
[[ -69   85  141  -91  -34   30   89   87   67 -139   43   97   48  -68
    83   27  146   33   15  -71   70  155   84  -34    5  -71  -96  -55
   -47  -35 -127]
 [  28  289   12 -501  -14  158  326 -101  -25 -322 -117  346   17 -122
    79  239  196   79 -135 -245  125  218  160  266  133   68  -59  -10
  -161   46   56]
 [ -14   81  105   41   64  -38 -133  144  -67 -209   96  126   92 -150
   160  -86  106  155  156  -49 -102   43  103  -28   -9 -147   77   24
   115   -4   18]
 [-272  172  -22 -170  -14  -10   84   17   14   30  -33   68  218 -239
   -69  140  460 -169  -27  265  -40  101 -132  266   75 -103  127  260
    -6   91  183]
 [-424 -235 -342   76   16 -135  112  307  -71  193  -89  197   24 -327
  -190  181  691 -245   17  431 -187  105   75  114 -162 -385  173  132
   152   75  238]
 [  87  291  147 -307   82  163   91 -262  -38 -363   77  164  187 -228
    -8  192  202  -60  -63  -90   43   18   71  304  179  -46  108  122
  -125   99  127]
 [ 182  161  183  -68  185  102   15 -112  303 -228   76 -200  237  301
  -248  166 -173 -103 -102  -98  362   94   77   54   18  -97   -9 -192
  -307  128 -100]
 [ -97  182  118   28 -347  -53   26 -126  208   50   -9 -155 -237  215
   -10    4    0 -288 -149   10  -70   49  163 -239  138   29 -306  -30
   215  -85 -195]
 [ -40   94   13 -222  -73  101  269  -69  118  -74  -65  110   -5    1
  -128  245  208 -185 -176  -34  142  122  141   88   52  -39 -116  -71
  -121   39  -41]
 [ -60  -92  -79  248 -162  -78  -81  165  108  332 -117  -89   33  148
  -230   46  135 -295  -68  261 -105 -215   17 -129  -59  -98  -52   34
   252   53   96]
 [-152   65  -86 -194  -80   30  235  -82   63  -74  -48  119  -57 -105
  -151  256  359 -263 -159   84   27  143  156  116   51 -133  -47   16
   -31   50   34]
 [-239  124  -28  275 -417 -218 -151  180  290  593 -202 -350  -40  426
  -144 -112  -14 -345 -105  381 -142 -121 -161 -287   41   92 -233  132
   394   -4   -8]
 [  92 -194 -178  138  -11   11   45   45  -22   -5  -52  129 -122   -1
  -269  202  182 -275  -96   44 -100 -188  343  -63  -87 -263    5 -125
   169   67  120]
 [  37   78  100 -360  238  179  253   25 -111 -524  105  408  156 -379
   117  201  314  212   40 -249  170  263  198  265  -11 -179  107  -80
  -293   36   -9]
 [-225  167  222  -92  -82  -70   52  455  149   53  -51   56  175   81
   347 -221   28  384  152  -56  149  343 -179 -167  -69  108 -191  -53
   -66 -102 -252]
 [-272 -128   77  234 -208 -150   26  399  233  229    2 -119  -93  183
    77 -143   98  -29   44  117   48  218   48 -412 -151 -106 -286 -175
   116 -137 -331]
 [ 254  -14  -10 -107   38  143  123   -2  -83 -188  -67  304   10  -43
   -85  186   60  -20  -89 -206   31 -164  276   66  -12  -72   -6 -129
     5   71  104]
 [  90   26  175  239   94  -33 -288  -29  -74 -273  237   -3   84 -178
    50  -83   69  -34  166   -4 -187 -156  180  -61   15 -255  139   45
   198   14   32]
 [ 432  345  156 -317  406  255  -17 -246   72 -409    6   53  555   64
  -255  272 -146   64  -73 -170  332 -141  -38  484  105  -12  294   20
  -386  292  287]
 [-251  -42  163  159 -144 -127   22  261  242   39  109 -145  -89  137
   100 -117   85  -24   53   43   84  299   91 -358  -95 -138 -257 -179
    22 -142 -377]
 [ 176 -141  -87   72   84   87   34  -26  -65 -123   -1  186   11  -97
  -235  221  183 -212  -77  -15  -49 -224  300   58  -58 -242   86  -91
    74  109  158]
 [ 211  120  264   26  215   53 -100  371  260   18  -54 -120  503  363
    -7 -103 -328  340  103 -112  401   37 -202  -48 -132   74    8 -189
  -278   91  -97]
 [  -9 -266 -121  246  -27  -34    8  345   56  296 -134   58   96   68
  -227   69  167 -155  -19  193   -2 -193   58 -123 -197 -170  -11  -91
   129   63   82]
 [ -34  266  -87 -388 -146  112  323 -305  110 -103 -168  119  -76   37
  -222  371  233 -343 -309  -12   84   93  162  243  189   25 -104   41
   -66   99  112]
 [-130  311  366  -72  -33  -35  -98   19   98 -297  213  -57  104  -93
   328 -177   33  191  157 -111   27  271  -24  -78  109  -22  -80   50
   -20  -88 -240]
 [ 193  236   74 -386  155  222  192  -40  -70 -236 -114  326  342 -156
   -32  228  139  131  -75 -154  180  -50  -22  391   85   69  131   61
  -221  157  226]
 [ -40 -164  -20  210   75   -1  -96  235  -74  121   10   98  243 -219
  -127   40  314 -105   84  237 -103 -219  -30   41 -117 -229  171   87
   124   86  183]
 [-363  221  221    2 -153 -126  -47  131  200   36  104 -169   92  -12
   191 -145  196  -14   89  171   -9  321 -149 -127   61  -45 -121  121
    44  -82 -215]
 [ -16  247  150 -112  -75   21   10  -99  116 -147   33  -28   50   44
    22   45   43  -73  -46  -42   32   77   60   22  121   -7  -72   32
    14   15  -49]
 [ 112 -207   60  266  181  -19 -155  393  -33  -15   55  114  222  -53
    -9  -79   44  168  186    2    4 -133   83 -120 -213 -224  105 -131
    51   34   22]
 [ -46  193  277  189   41  -46 -327 -332    3 -357  396 -204   59 -266
    17  -50  179 -262  124  123 -241  -64  132   -2  173 -304  142  191
   188   17  -15]
 [-138  157 -199 -333  -49   74  218   76 -194   61 -245  420  166 -343
   -37  235  512  -54  -84  141 -141  -50  -59  407   73    5  153  287
    94  146  419]
 [ -47  -41  -26   93  -81    1   27  -25   81   41    1  -13  -20    2
  -197  141  201 -296  -98  129  -43  -77  144  -31   -4 -170  -31   -5
   107   44   33]
 [  -3  219  211   89 -139  -68 -186   35   71  -81   75  -80    9   85
   171 -160  -83   41   88  -44 -104    2   40 -165   89   10 -104   43
   208  -51  -96]
 [ 334 -162  -85  314 -171    4  -97  134   85  252 -200    0 -118  402
  -273   47 -255 -220 -141  -50  -60 -452  260 -284  -85   -7 -163 -221
   316   56   75]
 [ 154   59  -37  -44   60   94   -9   65  -70   30 -134  192  258  -75
  -155  138  138  -43  -42   55  -19 -261  -16  213    8  -29  150  102
    64  158  299]
 [ 374   39    0 -346  199  249  259   63 -108 -397 -126  484  114  -59
    -9  243   -9  240  -85 -428  230  -27  298  195  -44   -8   24 -247
  -223  100   95]
 [  22 -127 -105  125   15    3   10   12   -6  -32   -4   74  -27  -58
  -236  172  220 -268  -70  100  -86 -139  238   -7  -48 -257   64  -47
   126   80  119]
 [-227  286    0  -14 -218 -103  -81 -488  106 -198  168 -212 -277  -64
  -138  152  273 -550 -142  195 -279   78  269   11  278 -223  -48  206
   278   13   27]
 [-440   31  -21  203 -180 -223 -115  254  149  275   12 -190   32   -7
    10 -107  317 -188   75  396 -164  156 -116 -156  -40 -166  -39  170
   238  -35  -30]
 [  67  -91 -152 -126  227  140  121 -298 -238 -493  157  365  -37 -523
  -232  395  531 -302  -63  -11 -157  -94  445  343   37 -442  285   41
     6  139  287]
 [-229  -16   62   82 -186  -93   67  109  151   -4   60  -46 -188   54
    38   -4  173 -157  -26   46  -26  220  184 -256  -21 -151 -222 -112
   109 -103 -245]
 [-214  -99   59   65  -76  -62  119  212  141  -38   69   19  -97  -11
    31   18  223  -61   17   27   69  264  171 -211 -104 -193 -166 -169
   -14  -91 -256]
 [-135   81   58   10  -93  -45  -10  335   84  231 -133   39  227   63
    54  -76  113   85   39  137   39   12 -189  -30  -54   47  -48   73
    68   19   29]
 [ 252 -138   -4  153   70   80  -31  -22   -2 -137   29   94   -9   22
  -218  157   22 -179  -63  -74  -11 -249  317  -56  -61 -211   24 -159
    88   73   69]
 [-122   65  -29    8  -67  -19   10 -170   44 -100   70  -14  -69 -116
  -159  165  297 -351  -84  144 -125    0  181   55   89 -216   21   86
   123   42   68]
 [  -5  124  122 -140  -16   49   91   75    6 -212   19  179   26  -81
   136   22  108  108   21 -147   44  136  130   -5   24  -46  -66  -58
   -18  -23  -80]
 [  36  127 -117 -158 -249   50  213   23  123  192 -298   99  -73  242
  -161  186   35 -197 -244  -10   44  -68   98   10   61  129 -194  -38
    99   63   84]
 [ 462  260   86  -71  -24  183 -109 -328  -27 -100 -107   53  167  131
  -241  185 -178 -218 -165 -116  -45 -510  107  196  194  102   71   90
   134  187  304]
 [-168   22  -25  137 -242 -121  -11  346  197  400 -204 -103   23  286
   -32  -80   23  -59  -35  190   -3    8  -94 -230  -63   58 -198  -13
   192  -13  -53]
 [-328  112   51   56 -245 -179    6   -5  146 -123  124  -95 -344   26
   140  -69  184 -166    9   21 -150  336  271 -286   65 -188 -235  -49
   218 -149 -268]
 [  20  -25  370  190  268   28 -210   96   38 -334  377  -68  342 -239
    94 -105  109  118  245  -10   96   58    9  -43  -68 -292  152  -38
  -131   -4 -167]
 [-234  300  207  -26 -273  -80  -36  -75  195   54   44 -198  -18   76
    91  -69  100 -171  -39  119  -63  148  -71 -118  166   47 -187  146
   151  -65 -157]
 [ 126 -143  -31  112  -52   49   57  173    8   47  -92  161  -28   60
  -114   95   65  -86  -59  -53   -1 -172  210 -114  -96 -100  -76 -154
   114   30   19]
 [-406   98  128   -5 -258 -115  110  -77  158 -135  192  -91 -290 -106
   115    4  347 -251  -28   85  -98  391  208 -225   94 -191 -247   -7
   119 -168 -327]
 [-101  118  178   94 -248  -64   -9 -101  204  -93  114 -164 -245  159
    49  -39  -11 -212  -62  -44  -43  142  227 -303   89  -83 -280 -108
   162 -116 -296]
 [ 149  -26   40  123 -154   29   32  -82  156  -14  -22  -62 -167  243
  -195  116  -76 -284 -158  -75   21 -126  302 -211   12  -77 -199 -193
   122    7 -109]
 [ -58  -40  171   26  183    3  -36  307  -81 -261  150  216  208 -276
   222  -84  207  297  230  -86   31  153   60  -12 -117 -210   91  -52
   -63  -29  -74]
 [ 360  312  140  -85   42  187 -143 -550  -39 -267   78  -28  197  -73
  -280  242    0 -375 -159   -6 -110 -442  116  317  282  -36  183  211
    99  213  324]
 [  69 -124 -100  189   16  -12  -74   47   15   52  -29   26   24   22
  -254  135  140 -262  -45  131  -96 -224  186  -31  -59 -225   72  -26
   172   98  156]
 [ -13   58   56  169 -213  -43  -63  -67  180  168  -25 -199  -49  217
  -187   47   15 -350 -114  151  -58 -147   76 -161   62  -44 -136    9
   203   24  -38]
 [ 406 -247 -106 -128  254  241  244  359 -147 -155 -209  554  196  -50
  -119  232   36  271  -35 -319  233 -190  264  127 -230  -80   70 -329
  -185  128  155]
 [ 392   39    3    6   35  123  -37  273  -31  151 -274  217  294  222
  -101   38 -210  173  -26 -129   90 -393  -35   52  -84  153   38  -66
    73  149  249]
 [  20  270  205 -161  -44   81   59 -254  143 -253  104  -60   51    0
   -42  125   68 -173  -97  -62   87   95  102   76  162  -40  -67   19
   -86   32  -87]
 [  -8  307  159 -361   -6  108  193  -34   49 -277  -22  191  112  -61
   150   94  100  149  -40 -199  150  238   50  152  115   69  -83   -3
  -168    6  -66]
 [   2   24  -65   16  -76   -8   10  226   22  244 -198  101  171   60
   -98   56  121  -50  -41  133  -31 -170  -75   43  -40   28   13   75
   134   85  183]
 [ -69  138   -6 -231 -128   79  257 -172  110 -111  -42   79  -81  -11
  -137  253  234 -279 -211  -15   74  130  176   99  109  -48 -133  -30
   -58   36  -29]
 [ -63  154  111 -225  -57   47  176  361   55   75 -176  223  224   26
   194  -43   82  296   24  -83  163  162 -147   27  -44  147 -110  -17
   -87   -5  -48]
 [   7  146   -9 -268  -21  102  262   62  171   22 -183   97  144  157
  -140  216   92  -53 -179  -35  260  130   -4  128   19   62  -99  -81
  -198   83    6]
 [  51  289  302  -63   49   23 -132  -15   92 -262  143  -42  203    7
   174  -94  -64  150  105 -117   61  101  -18    2   91   -8   -2   33
   -38    0 -102]
 [-115  -83   25 -355  -23  119  445  485 -155 -182 -135  655   -1 -318
   370   37  349  466   68 -316  147  346  155    7 -152   20 -163 -197
  -154 -120 -164]
 [ -49  170  264  -76   59   22  -29   66   36 -280  164   63  150 -142
   204  -65   95  163  126 -110   54  189   27   -7   40  -86   -9   -1
   -64  -45 -145]]

[  43  -78 -220  123  -39  214 -248   64  100 -106  205   11 -239  157
  -77   37  218  185 -149 -188  253  335   69  -18 -131   54   98  245
  250  304] | 66
[  98  -97  -37   79   57  295 -196  147 -183 -249  -44  360  167 -121
  148  129  371 -178 -133 -296  -93  225  306    4  -95   49   69  148
  227  -31] | 5
[  35   87    4  281  199 -339  826 -105  145   71  233  283  -69   85
  -94  110   -6  283 -623   88  397 -193  578  -47  148 -200 -105   32
   42  272] | 11
[ -50  299  -45  266   51  314  367  -91  119    3  223  274  -46  -23
  142  -15  375  307 -362  -18  187   37  495  197   57   63 -275  -28
  313  -71] | 65
[ -77   93   61 -170  224   62  172   26   19 -290 -316   26  185 -319
   17  290   22 -315    9 -159 -256   29  199  -35 -283  -88  108  218
   56  -72] | 71
[ 453 -200  -37   83   16 -326   79  132 -473 -264   41  523  470  273
  238 -147 -220 -328 -177 -237 -381 -211  162 -334  372  174  230 -496
 -220   64] | 58
[  -3 -156  -16   66  244 -154  362   80  -31 -229  -88  279  117 -190
 -117  307  138 -167 -340 -159  161   52  462  -67 -136 -272  104  322
   72  208] | 52
[ 170 -109    8  -93    6  179  -98  238 -203 -285 -267  107   15  -96
   67  199   73 -372   43 -139  -35  114   68  -28    8  -37  174   88
   92  245] | 64
[-360  201  154  198  142 -181  640 -256  296  161  -72   44 -136 -154
  -51  286  169  199 -352   10  203  179  466  -60 -254   43 -285  345
  312 -260] | 39
[  -5  208   42   97   39 -168  616 -100  131   63    6  -25 -186   88
  -17   86 -129  125 -261  158  220 -126  233  -35  153  -22 -127  -86
   60  197] | 49
[ 131  166  246  325 -222  406  -14   86 -167  220  -18  385 -174   38
  427   18  425  132 -235  -13  109  239  299   18  248  474 -250  -98
  494 -208] | 31
[-136   77 -249  -67  468   99  419  -45   83 -534   45  310  468 -359
 -139  209  254 -159 -286 -282 -146 -101  614  178 -334 -462   53  254
  -36   -9] | 33
[ -23 -123 -370   -2  257  -92  184  -10  125 -401  224   66  108   30
 -290   87   42   16 -253 -238  148   41  292    4 -205 -372  176  233
  -69  397] | 7
[-325 -117 -172 -143  106 -258   70 -133  248 -221 -159 -338  -99  -19
 -327  278 -115 -142   66 -211   43  353  -22 -192 -477  -99  116  462
   70   76] | 54
[-118 -113   14 -240  263 -151  334   60 -136 -480 -484  100  375 -378
  -95  412  -14 -637   52 -228 -255   33  289  -61 -261 -306  103  236
  -68  -63] | 24
[ 289  -78  -42  -32  -54  407 -393  279 -163 -205  -72  122 -115   -6
  132   84  182 -148   -6 -172   11  180   -8    2   18  100  236   92
  190  366] | 1
[  50   75 -394 -122   71 -239  123 -128  144 -286  229 -281   11  360
 -213 -175 -426   47   34 -110 -102 -111 -171 -160    4  -47  198 -217
 -244  361] | 56
[-149  154 -118  -65 -276  -48 -366 -258   28  -24  -30 -327    1  399
  145 -225 -249  -34  382 -247 -508  343 -412 -343 -126  678  -51 -270
  124 -450] | 40
[-116   86  -93  -82   65  115   81  -25   90 -221 -127 -104  -18  -83
  -52  155   48 -125   36 -129  -41  158   92   -1 -196  -20    6  164
  126   26] | 0
[ -31  216  182  109  -10    8  544  -31  -14   45 -181  126  -82  -70
  136  162   71  -42 -195  107  122  -21  318   22  155   75 -228  -67
  193  -52] | 43
[-174  297 -437  -49   81  119   60 -262  244 -297  329 -190  126  218
  -89 -230  -71  212   32 -198 -235   22   16   30 -177   84  -60 -167
  -16  -97] | 44
[ 282   95   96  137  -48  547 -198  243 -202  -83  -19  389  -28  -84
  341   48  398  -14 -177 -115  -11   98  252  106  137  207   25  -36
  320   94] | 25
[ -60 -290 -233   77  210 -391   55  -81   28 -245  142  179  220   98
 -204  115  -25  -58 -253 -365  -52  206  257 -307 -292  -83  212  275
  -18   60] | 38
[ 123  317 -440 -103   23 -309  482 -244   99 -289  360 -243  153  528
 -109 -415 -617  123   17   38 -228 -438 -135  -98  323    2   34 -703
 -396  276] | 34
[ 163   44  -54  179  -87  359 -104  138   57   32  155   87 -370  100
   54   53  280  235 -232  -15  381  208  151   78   74   96   18  149
  330  393] | 68
[ -30  553 -303 -119 -230  595 -164 -140  146 -184  153 -388 -149  275
  184 -348  -50  171  348    4 -243   26 -300  202  127  368 -182 -476
  140  -61] | 61
[ 412  -26 -274  129  148   95  123  137 -309 -408  329  590  465  178
  175 -229   77  -76 -324 -239 -211 -286  392    9  313  -82  153 -427
 -146  205] | 48
[ 412  -69   87  115  -56  189  -83  252 -389 -142  -61  474  155   64
  334   -6  131 -222 -158 -137 -144  -35  209  -84  313  197  106 -253
  108  119] | 18
[ 119  -26  -75   53 -153  100 -176   74   32    6   42 -123 -319  233
   -6   15  -29   89  -14  -57  174  228 -122 -128   40  201   99   56
  178  333] | 8
[-113  336 -291  -57    2   99  176 -209  203 -189  184 -246  -25  226
  -42 -185 -154  162   60  -54 -124  -27  -44   27  -22  111  -78 -229
    4   15] | 53
[-195  173  -76 -265  145 -467  487 -270  -61 -376 -315 -131  527    6
   -5   24 -475 -474  232 -176 -680 -172    8 -274 -116   77  -24 -330
 -280 -450] | 17
